Below is a small trained network, with its code and all its weights. Each question gives an input and a class and asks what happens when units are switched off, that is, made to give their printed mean instead of their output.

import numpy as np


def w(rows, s, z=0):
    codes = np.array(rows[::2]) - 128.0
    scale = np.full(codes.shape[1], s)
    scale[-1] = z or s
    return codes * scale


def f(y):
    return y / 2 * (1 + np.tanh(0.7978845608 * (y + 0.044715 * y**3)))


def log_softmax(a):
    a = a - a.max(-1, keepdims=True)
    return a - np.log(np.exp(a).sum(-1, keepdims=True))


def net(x, mask):
    res = np.array(x, float).reshape(1, 4) / 4 @ E
    y = f(res @ A[0][:, :-1].T + A[0][:, -1])
    res = res + np.where(mask, y, B[0][:, -1]) @ B[0][:, :-1]
    return log_softmax(res[-1] @ U[:, :-1].T + U[:, -1])


A, B = {}, {}
E = w([
[145,81,146,132,153,173,165,214,174],'x0',
[181,166,104,117,43,172,148,135,102],'x1',
[96,73,124,163,112,158,178,106,86],'x2',
[194,143,147,253,158,99,163,131,138],'x3',
],0.016)
A[0] = w([
[208,218,115,145,165,85,50,186,148,35],'N1',
[138,203,107,191,124,78,77,1,68,92],'N2',
[242,209,110,154,44,175,177,146,100,43],'N3',
[182,112,119,176,167,189,138,216,172,85],'N4',
[123,142,127,178,139,108,114,135,129,4],'N5',
[102,71,112,206,120,155,182,105,41,47],'N6',
[100,120,139,171,250,68,132,106,152,51],'N7',
[216,157,140,243,163,95,158,128,141,58],'N8',
],0.011,0.0035)
B[0] = w([
[154,167,203,112,146,145,140,58,197,208],'N1',
[127,99,184,131,126,145,200,222,107,253],'N2',
[80,80,155,215,168,91,61,96,97,237],'N3',
[114,96,193,141,109,119,206,178,96,214],'N4',
[34,24,63,139,45,181,136,96,200,148],'N5',
[159,200,227,85,155,119,98,75,225,199],'N6',
[112,102,169,223,122,108,71,94,73,214],'N7',
[117,171,41,4,121,178,97,154,102,249],'N8',
],0.015,0.017)
U = w([
[141,103,189,167,142,118,226,208,93,183],'0',
[78,88,143,237,155,112,10,39,60,67],'1',
[47,164,87,19,121,216,43,96,73,144],'2',
[174,210,205,153,152,127,159,1,249,115],'3',
[179,159,158,148,161,98,147,138,85,254],'4',
[160,137,72,147,110,107,140,68,141,48],'5',
],0.0084,0.005)

Each question gives the input, the list of numbers given to net, and the class t.
The units are the neurons (one row each of A and B). Each row of codes is followed by its name. A weight is (code - 128) times the scale printed after its matrix; where a second scale follows, it is the last column's (A, B and U).
mask holds one flag per neuron, in row order. A switched-off neuron (its flag False) gives its mean, the last column of its row in B, instead of its output. The means were averaged over made-up inputs and are rounded, as every weight is.
A unit's drop is (log p(t) with every unit on - log p(t) with that unit switched off) / (log p(t) with every unit on - log p(t) with every unit switched off).
The circuit of an input: a set's keep is (log p(t) with only the set's units on - log p(t) with every unit switched off) / (log p(t) with every unit on - log p(t) with every unit switched off). Starting from all 8 units, units are removed one at a time, each time the one whose removal leaves the highest keep (on an exact tie, the one counted first), for as long as the keep stays at least 0.8.
units of the circuit, in order: the units of the circuit, biggest drop first
unit that matters most: the unit with the biggest drop
k most important neurons: the k neurons with the biggest drops, biggest first
drop when u is switched off: that unit's drop, to one decimal
input [1,3,-7,-6], class 3: units of the circuit, in order	N8
input [5,-6,7,-2], class 3: 2 most important neurons	N6; N3
input [-4,-2,2,-2], class 0: 2 most important neurons	N8; N3
input [2,0,-2,5], class 2: 2 most important neurons	N8; N2
input [0,0,-4,3], class 3: 2 most important neurons	N1; N2
input [-6,-5,3,1], class 0: 2 most important neurons	N2; N3
input [5,5,4,6], class 2: 2 most important neurons	N8; N2
input [6,3,8,1], class 3: 2 most important neurons	N6; N2
input [-4,4,6,-3], class 3: 3 most important neurons	N6; N8; N4
input [-4,-3,-6,-4], class 3: 2 most important neurons	N8; N4
input [2,-4,4,-3], class 1: 3 most important neurons	N8; N2; N1
input [-1,6,-5,8], class 2: 2 most important neurons	N8; N7
input [4,1,7,3], class 3: 2 most important neurons	N6; N2
input [7,-8,1,0], class 1: 2 most important neurons	N7; N2
input [3,7,-1,2], class 1: unit that matters most	N3
input [-8,-8,-7,6], class 0: 4 most important neurons	N2; N3; N6; N8
input [4,-6,4,-4], class 1: drop when N8 is switched off	1.5
input [-8,8,8,-3], class 0: drop when N7 is switched off	0.6
input [1,3,2,6], class 2: drop when N8 is switched off	1.2
input [2,7,-2,6], class 1: drop when N3 is switched off	3.3
input [3,8,-2,-2], class 1: unit that matters most	N3
